Below are the code and all the weights of a small trained network. Each question names an input and a class and asks about switching units off, where a switched-off unit gives its printed mean instead of its output.

import numpy as np


def w(rows, s, z=0):
    codes = np.array(rows[::2]) - 128.0
    scale = np.full(codes.shape[1], s)
    scale[-1] = z or s
    return codes * scale


def f(y):
    return np.maximum(y, 0)


def log_softmax(a):
    a = a - a.max(-1, keepdims=True)
    return a - np.log(np.exp(a).sum(-1, keepdims=True))


def net(x, mask):
    res = np.array(x, float).reshape(1, 5) / 4 @ E
    y = f(res @ A[0][:, :-1].T + A[0][:, -1])
    res = res + np.where(mask, y, B[0][:, -1]) @ B[0][:, :-1]
    return log_softmax(res[-1] @ U[:, :-1].T + U[:, -1])


A, B = {}, {}
E = w([
[183,198,233,116,110],'x0',
[11,240,132,110,240],'x1',
[101,83,1,179,141],'x2',
[135,154,88,134,102],'x3',
[141,168,64,131,96],'x4',
],0.0081)
A[0] = w([
[194,54,110,66,77,227],'n1',
[172,25,109,174,144,254],'n2',
[16,203,145,163,163,153],'n3',
[216,119,113,146,116,101],'n4',
[182,67,63,105,202,63],'n5',
[150,52,132,83,47,207],'n6',
[74,85,71,139,145,176],'n7',
[221,78,125,134,89,214],'n8',
[125,89,167,52,140,187],'n9',
[159,191,191,109,66,78],'n10',
[158,183,151,117,77,64],'n11',
[125,70,86,190,131,68],'n12',
[80,249,121,129,154,138],'n13',
[119,139,167,150,78,140],'n14',
[53,110,79,161,102,85],'n15',
[147,163,32,95,136,229],'n16',
[211,156,71,87,137,126],'n17',
[176,193,167,78,163,41],'n18',
[161,56,90,175,129,60],'n19',
[127,214,175,68,135,157],'n20',
[98,115,118,192,162,130],'n21',
[229,95,134,64,56,109],'n22',
[52,187,139,143,216,217],'n23',
],0.011,0.0079)
B[0] = w([
[117,255,135,224,92,238],'n1',
[80,159,152,184,72,246],'n2',
[181,89,87,14,144,221],'n3',
[130,175,168,135,136,168],'n4',
[85,225,172,152,174,159],'n5',
[117,211,144,216,112,225],'n6',
[72,162,159,88,114,205],'n7',
[160,220,215,195,102,234],'n8',
[172,164,122,147,60,178],'n9',
[208,89,161,118,154,172],'n10',
[183,98,141,121,151,148],'n11',
[60,173,131,138,137,169],'n12',
[152,3,107,89,127,209],'n13',
[171,91,146,131,100,156],'n14',
[37,144,152,111,177,170],'n15',
[75,131,156,66,94,218],'n16',
[155,183,129,122,117,157],'n17',
[240,100,90,139,134,158],'n18',
[27,208,142,222,174,173],'n19',
[181,55,128,83,60,199],'n20',
[115,114,143,89,128,162],'n21',
[156,163,177,197,162,204],'n22',
[93,51,60,5,106,244],'n23',
],0.008,0.013)
U = w([
[127,130,151,212,2,241],'0',
[98,72,137,34,117,255],'1',
[64,151,170,223,161,54],'2',
[25,78,102,59,252,30],'3',
[214,126,205,210,140,51],'4',
[194,38,96,83,138,32],'5',
],0.0096,0.0077)

Each question gives the input, the list of numbers given to net, and the class t.
The units are the neurons (one row each of A and B). Each row of codes is followed by its name. A weight is (code - 128) times the scale printed after its matrix; where a second scale follows, it is the last column's (A, B and U).
mask holds one flag per neuron, in row order. A switched-off neuron (its flag False) gives its mean, the last column of its row in B, instead of its output. The means were averaged over made-up inputs and are rounded, as every weight is.
A unit's drop is (log p(t) with every unit on - log p(t) with that unit switched off) / (log p(t) with every unit on - log p(t) with every unit switched off).
The circuit of an input: a set's keep is (log p(t) with only the set's units on - log p(t) with every unit switched off) / (log p(t) with every unit on - log p(t) with every unit switched off). Starting from the 12 units with the biggest drops (on a tie, the unit counted first), units are removed one at a time, each time the one whose removal leaves the highest keep (on an exact tie, the one counted first), for as long as the keep stays at least 0.8.
units of the circuit, in order: the units of the circuit, biggest drop first
k most important neurons: the k neurons with the biggest drops, biggest first
drop when u is switched off: that unit's drop, to one decimal
input [-1,-7,4,5,0], class 2: most important neuron => (n19)
input [7,1,4,0,-3], class 1: units of the circuit, in order => (n1; n6)
input [-6,5,1,-7,-7], class 3: 2 most important neurons => (n20; n8)
input [-2,-6,2,-4,7], class 2: 2 most important neurons => (n19; n20)
input [2,-6,-1,-2,-4], class 4: 2 most important neurons => (n22; n23)
input [-2,6,-8,-2,4], class 1: 2 most important neurons => (n23; n22)
input [-2,5,2,-2,-3], class 3: 2 most important neurons => (n8; n20)
input [-1,-8,3,-1,8], class 2: drop when n2 is switched off => -0.1
input [8,-8,-4,7,-3], class 4: drop when n20 is switched off => 0.0
input [2,-4,-8,-3,0], class 4: drop when n10 is switched off => 0.1
